Each row has a hidden value. The values are split into ranges, and the group after each row names the range that its value falls in. Each part has its own value, ranges and names.
[ -70   70   17 -143   93 -114   52 -113  148  -12 -237  -74   29 -186
  109  -21  238 -103   50 -120  -53  210  119  195  -98 -187 -254  139
  180 -125  125  173 -343 -397 -203   78   45 -232] -> salap
[ 511 -269 -272  515  214  306  245  406  123  -81  -15   55   70  211
 -130 -119 -184  329  188  228 -109 -263 -147 -174   12  497  310   -2
  -85  156 -154  130  112  -43  254  258  -59   49] -> Vula
[ 101   43  -84   20  121   -7  215  170   82  -70 -108  -28   39  -99
   23  -50   59  -26  -11  -95 -174   97   79  121  -95  -36  -53  135
  112 -170   16  144 -210 -293  -96  207  -75 -162] -> salap
[ 323  -34 -395  333  318  190  171  247  286 -122 -574 -113  165  -72
   49 -130   37  -38  377  148 -114   89  152  109  -16    3 -106   12
  113    9  -95   74 -170 -457  -68  457 -272   44] -> Faf
[ 122   78  214 -254 -278 -186 -182 -580  440 -118 -329 -163  119 -115
  239  277  387  256  469 -118  200 -129  201   -5  175 -201 -253 -127
  431 -327  142  103 -137 -177 -273  131  235 -748] -> salap
[-201  164 -184  -34   20  138   68 -284 -341   72  166  326 -100 -174
  326  -46  -28   70  -78   -3  133 -170 -222  -16  181 -204   29 -167
   89  300  124  189   62  121  181 -342  330 -230] -> vovel
[ 128 -131 -116   99   97   42  333  132  -88   52  154   36  -18   37
   12 -120  -59  -38  -65  -26 -112   62  -12  -72 -125  114   50   53
  -19   56   38  215 -121 -127   52   84    7  -55] -> vovel
[-449  110   60  -77   14  161   83  141 -333  441  269  317    3    1
  209  -34   -6  -97 -346  210  226  148 -262  224  123   11  130 -151
  -34  163 -196  -29  203  162  247 -449  426  474] -> zugi
[ 108  -69  246 -242 -374  -97  -58 -678  401  112 -300 -188  150  -51
  269  219  393  247  589    6  308  -68  171  -43  156  -78 -241 -248
  390 -188   91  240 -184 -129 -280  115  320 -665] -> fuz
[ -72  104   52 -208  -63 -189  325  106 -139   32  234   28   19  -58
  120   12   20 -243 -278 -220 -127  233  171   60  -80 -184  -67   44
   93 -304   33   55  -78 -102 -100   60    2 -137] -> femot
[-386  134   25  -87   26  122   46   38 -293  309  220  294  -27  -42
  216  -12   10  -56 -276  126  186   73 -229  177  117  -56   88 -116
   14  150  -99  -10  155  124  208 -402  385  279] -> zugi
[  67   65  -87  -27   80  -51  244  142   38  -48  -44  -26   42  -83
   66  -21   41 -105  -41 -113 -142  132  125   77  -78 -115  -65   75
  126 -199   12   90 -145 -245  -89  189  -81 -125] -> femot
[ -80  278  -17 -204 -138  -12  -71 -451   34 -106 -125  112   -5 -263
  328  161  186  214  189 -140  118 -224  -22   50  223 -347 -112 -138
  358 -101  145  155  -55  -39  -88  -89  257 -637] -> salap
[-111   95   67 -146   11  -77 -127 -228  127  -31  -48   37  -26  -56
  148  151  176   77   68  -60  128  -58  -11   28   52 -164  -91  -10
  223  -85  106  -34   10 -101    7 -114  215 -195] -> Kibab
[-129   78   67 -153    5  -64 -124 -258  122    3  -54   28  -30  -50
  157  148  183   69   91  -44  148  -49  -18   24   43 -162  -98  -25
  224  -55  111  -24    0 -100    7 -125  230 -175] -> Kibab
[-230  108    5  -60   74  -35  -59   62  -90  121   74  169   34   25
  183   60   55 -149 -198   83  164  123  -25  109  117 -109  -20  -86
   39   -9  -69 -199  219   23  154 -238  230  265] -> femot
[ 503 -272 -318  527  344  273   69  217  303 -157 -512  -45  140   41
  -75 -228   32  226  413  244 -107  -80  -11   42   -6  413   -7  104
  -77  251  -38  217 -214 -383   33  352 -108  -89] -> vovel
[  81  291 -114 -111 -129  -63  -73 -426  -54 -319 -110  186   20 -248
  366  121  100  181  150 -205   41 -283   86   -8  318 -334 -117 -145
  267 -112  203   77   45   38  -76  -21  174 -818] -> Faf
[ -53 -206   77   18  295 -178 -279  -41  280  -70  -79  -88  -62  218
  -76   87  171 -139   18   34  128  141   68  -61 -174   79 -159  185
   -4   59  170 -297   55 -250  125 -103  103  289] -> zugi
[  28  -41   35  -26   91 -193 -201  -95  226 -115 -155  -42   77  118
  110  128  165 -141   79   14  150  116  208  -22   60  -69 -185  -15
   80 -116   70 -294  154 -139   24    0   85   43] -> Faf
[  34   51  -92  -23  179  -41   69  -27  193  -85 -322  -87   34 -178
   69  -49  189  -58  124  -86 -105  149  107  169 -110 -145 -215  158
  172  -88  110  166 -338 -441 -170  175  -48 -210] -> salap
[ 257 -143  278 -122  -17 -369 -404 -360  639 -341 -333 -268   81  120
  -21  270  394  143  353 -139  109  -32  307  -81  -11   28 -304  155
  235 -342  245 -197  -75 -315 -192  174   99 -492] -> salap
[-200   57  -86  -41   22   81    9 -266 -205  152  113  230  -57  -80
  268  -21   46   21  -38   66  196  -59 -169  -11  128 -119  -21 -154
   71  269   85  130   57   60  158 -327  346  -73] -> vovel
[ 201 -236   60   14  117 -209 -294 -447  402 -218 -186 -140  -44  101
   24  109  268  137  315  -44  148 -103   90 -227  -58   44 -236  100
  131   91  324   19 -106 -259    1  -25  174 -365] -> Vula
[ 276  -99 -282  254  194  198  381  335   -6  -76  127   22  -41  120
  -72  -38 -215   92   67    8 -175 -150  -56 -174 -132  146  238   24
   51   -6  -50   58   63  -78  166  281 -179   57] -> fuz
[ 123  -42 -171   97  151  105  300  175   31   -7   -7  -19  -18   -3
   -5  -49  -46    5   61  -34 -132   10   -1  -18 -141   23   57   64
   99  -39    3  136 -122 -209   18  212  -97  -25] -> zugi
[ 362  -73 -340  375  296  310  243  387  276  -97 -333  -81   76   24
  -89  -62  -73  212  331  149 -163 -137  -47   13  -78  178  152   55
  137  -16 -149  106  -83 -320   65  440 -233   75] -> Kibab
[  92   68  276 -307 -412 -129  -79 -602  477   76 -357 -216  192 -118
  283  298  427  276  561  -34  278  -72  206   30  204 -191 -236 -246
  497 -383   20  190 -161 -161 -334  171  284 -695] -> salap
[-160   -3  -27  -60    2   29  -14 -310 -106  159  106  158  -52  -48
  233    5   99   48   -1   63  211  -51 -152  -57   92  -89  -45 -129
   95  239  104  162   16   16  136 -314  360 -100] -> Vula
[  93 -126  -37   12    3  -14  464  204 -214   92  551   81 -102  121
  -32  -43 -171   -1 -287 -119 -145  -26  -97 -236 -176  113  218   40
   -8  -38   29  213   20   59  166  -15   49  -35] -> Vula
[-151  155 -102  -91  -61  100   18 -384 -170   55   25  218  -51 -170
  325   34   68  121   94  -13  171 -172 -133    3  189 -213  -33 -189
  185  172  120  173   14   65   66 -229  317 -350] -> fuz
[-456  244   21 -163  -97  173  161   71 -286  473  198  270   47 -101
  306   46   21  -68 -239  184  248  113 -221  221  192 -185  121 -276
  144   27 -256   26  201  152  172 -362  390  363] -> salap
[  71   35 -137   38  196   29   92   19  227  -48 -393 -100   64 -173
   66  -65  181  -29  198  -19  -92  140   92  182  -95 -114 -191  122
  180  -64   49  185 -334 -461 -164  224  -70 -148] -> salap
[ -61  -62  134  -73  165 -188 -267  -93  253 -113  -56  -37  -43  104
  -11  145  195  -15   -3  -46   99   41   48   -1  -72   -6 -132  155
   93  -80  152 -224   43 -189   60 -107  156   30] -> Kibab
[  99  -48 -171   95  219   77  145    0  150  -30 -344  -69   34 -137
   53 -133  132  -33  205    0  -99  128   63  140 -125  -23 -170  124
  100   59   85  238 -357 -428 -130  211  -59 -150] -> zugi
[-204  135  220 -373 -134 -288  289    0 -184   57  365   41  -46 -114
  107   42   99 -222 -406 -334 -142  256  128  108 -140 -218 -102  138
  115 -357  121  132 -188 -101 -156  -72  117 -275] -> salap
[ -50   90  101 -202  -87  -97 -140 -411  243  -52 -160  -46    2  -95
  192  204  257  152  256  -86  166 -104   45   -3   77 -212 -157  -61
  330 -142  145   45  -71 -144  -96  -29  225 -409] -> Kibab
[-202   58   40  -71  154  -83 -147   32   46   33   40   87  -29   47
   84   99  101  -96 -150   24  125   86  -33   66    5  -96  -49   42
   77  -25   27 -212  140  -87  142 -207  188  226] -> salap

Next part:
[  55  -52  262  -73  -22  138  295   15 -141  279   70 -117 -261   -8
  177 -356   62  279  -43   15  124 -130  -19  139 -293   13 -276  187
   27    3 -208  -98   20  -17  171  203  227  177] -> W
[ -42   62  -21  -97  383  183 -425   17   47  130   86  -20   64  345
 -253  156  169 -204 -107 -171    1   31 -172  118 -331  -49   42 -143
   -7  198  100  130 -183 -353   39  171  265  -23] -> W
[ -25   43  -16  -98  370  205 -426   28   46  132   92  -15   71  347
 -280  157  131 -201 -110 -152   -2   16 -124  116 -314  -58   40 -133
  -15  196   86  130 -190 -383   25  167  254  -61] -> W
[ 165  115 -385  254 -299   96  108    3 -200 -322 -179  254   -2 -241
 -311  161  138 -272  118 -194  107  136   -4   77   93  -20   60   30
   -1 -180  -86   87 -230  -91 -141 -275   77  134] -> N
[-198  294 -225   61 -123   25  285  -86  -98 -290  -39  161   62 -234
 -234  281  260 -233  243 -340 -193 -102 -210  171  164   97   -2  136
 -160 -362    8 -198  -38  359  -44 -164  217  371] -> S
[  44  -95 -191 -191   64  408 -468  169   44  -60  -58  170  344   -7
 -469  376 -169 -129  258   52   48 -102  316  173  103  218  -29  128
  -63  -55   72  265 -239    0 -202 -193  139 -489] -> Y
[ 237   27  -16 -175  133 -178   91 -195  117  -88  146  -61 -148  208
  329 -104  165    4   44  121 -158  439 -167   -2   35  206  -68  -88
   95   64   -3   58  318 -230 -203   46  -39   27] -> S
[ 132  114  -43 -190  283  197 -331  -22  -92  -16 -181   -7   18  342
 -142  139  173 -259  -17 -261  -56   99 -126   94 -185  -20   10 -242
   94  140  160  249  -92 -441   26    3  158  -17] -> N
[  91  174 -398  233 -266   31  219    9 -186 -318 -184  276   33 -233
 -291  203  148 -304  108 -207  -17   68  -75   54  172  -50   82  -14
   16 -206  -73  -13 -138  -59 -148 -277   75  194] -> Z
[ -22  204 -360  164 -207  -20  312   15 -119 -289  -79  255   56 -218
 -297  228  112 -304   98 -162 -176  -69  -91  111  221  -57   79   24
  -73 -237 -120 -163 -103   63 -159 -197   93  222] -> S
[ 266  151  -99 -350  259  -76  -76 -122  -62  -95 -202  -50  -31  289
  242  -19  194 -164  130  -71 -249  213 -271   94  -53   97  -68 -281
  221  140  168  241  140 -241  -54  -46   33   82] -> Z
[ 325  -62  369 -186 -175  174  540 -112 -184   36   40 -157 -425  141
  137 -389 -118  174  -89   -8 -153  -16  323   84   22  -21 -276  151
  -68 -108 -296 -142  234 -455  -22  117  -36   47] -> Z
[  91  121  -59 -181  297  156 -278   10  -69   19 -166   18   48  340
 -125  154  159 -258  -48 -218  -94   64 -153   70 -143  -39   28 -266
  114  150  142  191  -44 -429   10   10  155  -21] -> Z
[ 217  -71  115  -56   74  -75   39 -252  165  -36  372 -130 -254  189
  211 -187  148  113  -11  117    6  493  -39   13 -116  220 -105  105
  -53   36  -89   20  230 -278 -181  165   15   17] -> W
[  -6  150 -382  221 -176  -10  183   24  -87 -229   13  237   52 -214
 -343  176  113 -274   69 -106  -67  -43 -103  134   69  -81   84   57
  -81 -155 -137 -111 -230   45 -139 -129  135  203] -> W
[-106  -58 -188 -150  146  285 -277  249  109   64  -11  233  409   40
 -417  422 -184 -138  110  121  -92 -201  210   55  223  116   38   17
   14  -32   37   44  -37  -63 -226 -149  143 -460] -> S
[ -28  -12  234  -80   20   72  354   75 -121  320   30  -73 -217   -3
  238 -304   76  251  -97   41   68 -184  -93  118 -220   -2 -236  110
   64   16 -221 -175   90   31  168  205  225  182] -> V
[-160  145 -276  -33  -13  242 -319  -30   -8 -244  -99  174  289 -240
 -295  439  253 -140  456 -273  136   82 -120  171   54  376  -35  201
  -80 -282  232  200 -166  486  -71 -284  282   15] -> Y
[-236    7 -303 -132  132  182 -258  229  144   27    6  267  496 -140
 -336  474  -70  -98  276  129  -69 -215   24  106  220  235   24  100
   18 -109   96   22  -59  351 -203 -196  218 -327] -> V
[ 225  158 -113 -341  294 -107  -64  -93  -44  -58 -187  -37  -11  303
  249   -7  194 -175   93  -45 -273  177 -308   91  -54   65  -48 -313
  229  168  154  200  144 -234  -52  -17   44   86] -> Z
[ -23  180 -373  171 -175  -45  287   50  -99 -231  -44  256   60 -204
 -286  192   90 -292   55  -96 -162  -98 -107  124  168  -91   87    9
  -62 -175 -153 -170 -147   54 -150 -147  101  201] -> V
[ 187 -116  190   -4   36   -7   63 -227  160   22  419 -136 -289  176
  168 -211  118  170  -65  111   81  466   37   -6 -138  210 -124  168
  -93   14 -141  -23  226 -316 -161  199   36  -13] -> W
[ 145  -10 -254  276 -247  140   18   86 -168  -91 -116  201  -58 -213
 -185   22  119  -94    5  -72  320  146   10   63  -79    2    3   65
   47  -54 -158  119 -244 -108  -59 -143  131   44] -> Y
[ 354  -89  362  -68 -142  203  223 -271  -86  -76  181 -206 -479  185
  114 -325   66  154  -54 -120   82  377  262   45 -118  141 -231  203
 -143 -105 -184   35  188 -508  -54  127  -11   48] -> N
[-339  177 -276   27   89  106 -208   -8  100 -123   90  180  317 -227
 -282  440  282 -122  352 -201   39  -18 -276  152   17  298   11  199
 -104 -250  180  -14 -111  564  -59 -146  349  126] -> W
[ 101  210 -274   56 -265  138  155 -115 -214 -423 -153  142  -35 -237
 -321  174  168 -276  289 -329  -76    7   -1  239   93   72  -35  151
 -166 -314  -33   47 -249  152  -77 -239  116  257] -> Y
[ 341 -107  349 -196 -165  249  308 -106 -193   54   22 -187 -414   83
  138 -407  -70  223    0  -10   42   26  309  180 -146   75 -319  222
  -90  -67 -263   27   44 -290   44  128   31   14] -> Y
[ 329  -84  366 -239 -148  239  343  -94 -224   82  -20 -205 -424   78
  187 -442  -58  241   16  -18   19  -42  265  216 -177   64 -347  213
  -71  -56 -260   20   32 -223   95  147   53   64] -> Y
[ -59  -93 -164 -151  173  317 -404  184  121   74   95  157  364   53
 -467  339 -165  -97  156  119  -21 -166  208  122   34  121   -1  103
  -38   12   52  123 -178  -43 -184  -73  192 -422] -> W
[ 424  -67  102 -154  -27   22  -16 -293   30 -188  150 -149 -309  181
  235 -215  130   68  107   32   37  566   77   63  -76  276 -160   80
  -24    6  -42  229  167 -338 -181   31  -66  -33] -> Y
[ 337  103  -75 -311  169 -140   24 -201  -13 -153  -98  -71 -108  239
  344  -94  192  -77  160   10 -220  373 -223   52    5  183  -98 -199
  199   93  123  220  247 -230 -133  -55  -36   72] -> Z
[ 286  117  -89 -334  273   31 -292 -127  -71 -105 -173  -88  -59  304
  132  -15  211 -188  136 -122 -118  228 -219  192 -213  111  -72 -225
  126  181  162  355  -76 -230   -6    9   85   45] -> Y
[ 106   36  238  -90  -87  145  392    2 -258  175 -165  -75 -280  -18
  250 -306  128  202  -14 -131   95  -85  -53   87 -164   19 -265   75
  116  -66 -144  -54  124  -71  189   59  176  239] -> Z
[ 282  -49   41 -110  104 -103  -33 -277  143  -86  310 -137 -216  190
  235 -183  177   82   77  111  -15  530 -100   34 -145  238 -114   67
    1   67  -12  124  190 -238 -182  117   12   36] -> W
[ 114  132 -399  261 -280   41  199   38 -182 -282 -179  289   35 -239
 -285  183  121 -275   79 -158   36   88  -43   31  165  -54   84  -12
   42 -179  -98    2 -139 -100 -160 -278   66  141] -> Z

New part:
[ 128  -66   92   85   58  -64  122  377  224   92  179 -177 -129  219
  508  -23   50  -14  258   67  111  -99   21  -70 -138   32  120 -181
  -22 -151   77   81   45 -128  -87 -315   74  165] -> (84)
[ -57  -48  -49  -20  -47   11  -17  151  -18   96   51   54   26  176
   -4  -44   20  -12  -56   64   13  -30  -50 -121   55  145  -53  -24
   73  161  -86   35   91 -116  -27    8   37 -116] -> (100)
[-197  -23    7  -97   43   33 -140  249   10  167  120  177  -15  -77
  -52  -96  -13  -61   39   97  102    1  -67   25  100   14    7   -9
   59   93   81  -39   15 -115   35   95  114  -77] -> (93)
[   8   -1  -73   43  -57  -66  149  162    5  -65  116  -90 -140  139
  227  -12  -90  120  -16   73   28  -53   46  -86  -76   52   -9  -47
   10   -3 -157   72   66  -65  -99  -91   40  -43] -> (100)
[-139  -56  205 -284   70 -122  148  325   66 -149  182  -57 -129 -304
  -69  223  185  264 -219  159  177  -91  -82   32  144   41 -143  192
 -135   51   65  129 -146  150  167   -7  151  157] -> (80)
[  58  -20 -142   59  -29    3  117  211  -67   17   99 -157  -83  344
  245  -81  157   39  132   85  -43   12   -5 -100   -5  129 -153  -97
   17  -10 -237  148  147 -104  -30 -107  -58  -64] -> (100)
[ -21  141  -81  144  109  -96   37  136  -47  -18  -22   56  -11 -241
    7 -291 -163   14  -55   59  -25  -69  -30   29  -97  -54   18  -43
  243 -145   28  -50   40   58  -19   68    5 -145] -> (79)
[ -51  -54   12  -47  -99   20  -16   18 -194    6  149  138  113  140
   39  -25  -62   33  -11   12 -108   48   40  -50   70  123 -134   37
   12   59  -53   57   90 -179  -35   74  -31 -121] -> (93)
[  33   73   49  -84  197   13 -170  -18   81  143 -228  454  185 -352
 -471 -101  -33 -116 -311  -62   77 -137 -134   40  218  -56  153   30
  158  150  233  -85  -58   63  114  269   22 -133] -> (92)
[ -45   81  -41 -199  -32   48  -73   20 -126 -127   20   17  -84 -274
 -124  278  243  106   13   12   91   75  -42   96  185    9 -166  106
 -221   -3 -143  152 -116  187  120   93   26   12] -> (95)
[ -17  -35   11  -50 -163   33  -48  -62 -202  -40  104  142  102  245
   72  101  -55   21   -2  -34 -132   88   76 -108   39  161  -95   16
  -10  140 -120   60   78 -181  -62   39  -37 -148] -> (79)
[  22  -34  -83   35  -83  -56  212  126 -198 -126  192 -103  -52  356
  267  -86    9  159   24   78 -160   37   85  -99  -36  131 -214  -15
   33  -20 -242  147  159 -157  -56  -51  -88 -103] -> (80)
[ -55   -8    6 -108   69  -43   83  240   39   -5   94   93 -143  148
   77  -22   27   93  -76   86   60  -43   20  -37   59   -7   13  -36
   23  126  -60   49   40 -106   33   30   41  -38] -> (84)
[  85   19  -64   -5   36   50 -177 -115   31  142 -117  317  227 -211
 -303 -115  -60 -127 -177  -92   -6  -81  -74   40  159  -15  102  -15
   16   52  136  -26   43   28  -29  165   -4  -99] -> (83)
[  59  -94   -9 -104  -68   66  -12   40  -70   33  105   68   72  130
   18  118  153   16   32   -9  -17   17  -18  -20  176  119 -124   30
 -154   45  -64  149   43  -88    7    3  -23    3] -> (92)
[ 110   44   34  -28   64  -68   84  -42 -102 -107   19  196   90  -77
  -44  -77  -82  101 -175  -38  -99  -50   57   39   62  -44  -19   24
   18  -53   36   60   38  -18   15  119  -87  -55] -> (93)
[  73   29  -67  -15  -23    4  -56   67  109    8    4   20  -58  -12
   75   88   48  -18   24  -18   74  -26   -2  -11   10   -4  107  -81
 -103   20  -40   57    4   51  -61  -72   59   21] -> (84)
[ 166   13   23   73    8  -82   54  -21   40  -60   47   66  110 -122
   86  -74 -125   35  -86  -51  -61  -88   39   21  -45  -23   85  -34
  -23 -145  106   44   42   32  -96  -50  -16   33] -> (79)
[  76  -93   -7   53  -42  -51  116  146   27   32  155  -14   37  273
  224 -112  -57   39  -12   37  -66  -64   39  -99  -37   97   -5  -73
   20    2  -22   72  143 -166 -110 -109   -6  -11] -> (84)
[  28   -2 -152  -61   30   92 -280  -39  112  227 -178  256  225 -139
 -449  -89  150 -193 -211  -43   49  -63 -178   -9  234   59   76  -33
   -9  222   65   -8   68  103   23  153   33 -108] -> (84)
[ -17  -63 -118   43   55   12  107  307  -50  105  163  -92  -48  151
  156 -219  138   14  142  132   -3  -25  -70   -2   76   80 -185  -42
   46 -103  -90  117  128 -117   15  -35  -19  -40] -> (92)
[  55   53  -36    0  -94   29 -108  -77   19  -19   11  104   -5 -190
   47  149 -109  -20   41  -79   64   -5   35   34    1  -23  116  -26
 -125  -52    2   20  -52   49 -109  -15   73   -9] -> (83)
[  99 -101 -188  172 -321  -14   -5  -93  114    3  174 -151   38   79
  271   53 -281    2   24  -40   -5  -55   69  -93 -158  108  139  -80
 -197  -71 -105   48  125  -20 -380 -245  127   25] -> (100)
[  30   88  -28  179   68  -94   75  248  100   43   -4  -74  -99  -31
  232 -167 -135  -17   56   67   71 -110  -22  -86 -185   15  113 -129
  219  -99    6  -38   33  -11  -84 -127   69  -67] -> (100)
[ 206 -204  174 -122 -123   68  -21   90   81   59  300  -10   69  355
  448  290  168  -21  309  -73    3   42  112   -4   77   88   33  -91
 -393  -77   85  206   42 -231  -89 -256   -4  260] -> (93)
[-112   76 -117  -10  241   27    7  391  -17  178   -3  111 -155   44
  -13 -301  145  -54  107  147   94  -30 -105   37  116  -48  -72  -96
  222    8  -50    7   64 -107  144  134   -6 -149] -> (92)
[ 102  -53   -9   54  -75  -52   90   45  -10  -36  140   14   43  198
  222  -50 -105   51  -10   -9  -91  -34   79  -68  -55   65   19  -61
  -24  -32  -28   70  113 -125 -131  -94  -16  -15] -> (80)
[ 146  189 -117  117  194  -80   57   -5 -124  -74 -180  119  107 -226
 -186 -302   33   16 -169  -12 -126  -69  -58   51   28  -57  -72  -28
  227 -138  -16   33   65  152   91  167 -153 -168] -> (79)
[  83 -109   49    6    3   -4   60  116  -30   92  158   81  130  135
  127 -125  -10    2   25   10  -59  -61    7  -19   70   75  -63  -26
  -17  -69   80   83  112 -174  -45  -27  -35   14] -> (83)
[  13    5   71 -183  186   55 -154   78   -1  160 -126  316  207 -258
 -441  -50  250  -81 -198   -8   63  -77 -178   61  325   24  -70   70
   29  123  172   42  -31   67  214  238  -26  -46] -> (83)
[  -1   96  -30  159  103  -90   76  196  -17   20   58    7  -33 -207
  151 -284 -181   14   50   64    9  -87   -9   37 -122  -58   25  -65
  200 -229   74  -35   37   -5  -52   -6   24  -74] -> (95)
[ 184  162  -86   87  233   17 -210 -108  107  208 -410  465  254 -128
 -453 -290  -46 -240 -309 -129  -22 -151 -119  -45  116  -60  255 -144
  307  183  157 -123   72   47   54  250  -89 -243] -> (100)
[ 101  -80   43   51   23  -39   98  120    7   64  146   63   93   68
  162 -158  -83   21    7   10  -45  -94   20   -7   15   32   -9  -40
   12 -122   97   62   99 -141  -75  -46  -18   21] -> (83)
[  45  -96  -22 -170   38   69 -104  106  -35  103   52   48  201  -46
 -236   17  408  -36  -46   36  -11    6 -158   49  304  127 -223   67
 -173   50   26  181   55   72  148   65  -48   55] -> (79)
[   8  -20 -183 -107   70  149 -366  -15  148  341 -244  316  267 -159
 -609  -97  251 -264 -233  -32  112  -79 -257   -6  344   77   68  -33
  -16  306   78  -10   70  109   83  216   38 -123] -> (100)
[ 366 -181  114   27 -256  -96  223 -276   34 -233  271  -39  191   15
  327  228 -248  209 -128 -169 -143 -110  203   13  -46   37   67   53
 -420 -253   86  202   55  -27 -299 -229  -25  250] -> (83)
[ 35 -35  16 -45  15 -17  72  97 -43  -1 119 102   4  32  79 -44 -31  71
 -27  17 -10 -44  31  16  73   4 -38  -1 -37 -38   6  75  47 -99 -18  32
  -8 -11] -> (83)
[  19   76   30  117   19  -62    9  128   27    8   76   22  -40 -200
  219  -90 -205   -5  108    9   51  -60   30   24 -137  -45  106  -69
   84 -196   93  -34  -18  -13  -99  -70   72  -15] -> (95)
[ 116  -37  106   67    6  -19   24  192   86   65  180  -39  -17   41
  405    8  -44  -34  267   -8   51  -41   56   14  -91   -3   92 -118
  -71 -217  127   59   12 -123  -95 -199   42  125] -> (95)
[  33  -64  -85  -66   76  -19  118  356  220   71  174  -72 -265  224
  288  -25  100   67  101  110  170  -82   23   14   36  -75  100 -143
 -153    2  -77  114   70 -101  -40 -133   81  124] -> (100)
[ -22  -25   -1 -141   55   -1  -81  126   86   70  -34  101   81 -177
 -270   32  191   -2 -201   44   93  -78 -143   -4  192   66  -35   55
  -47  139   54   62  -13  119   91   71   66    4] -> (84)
[  18   49  -33  -40  -73  -34   43   -5 -104 -158  111    9  -57 -116
  103  106  -47  126    0   -2  -19   29   67   45    2  -10  -54   35
 -118  -86  -95   94  -16   45  -44    5    9  -10] -> (93)
[ -17  106  -13  143   37  -84   35  159   61   -4   56   -7 -107 -296
  199 -126 -255   17   74   34   95  -91   14   36 -164  -80  132  -64
  122 -216   79  -61  -38   39 -113  -64  113  -31] -> (83)
[  52  -82   19  -12 -166   -5  125  -84 -272 -100  170   88  123  278
  137   29 -110  125  -55  -28 -195   36  107 -102   42  170 -195   61
  -15   28 -143  119  121 -220  -88   36  -97 -128] -> (83)
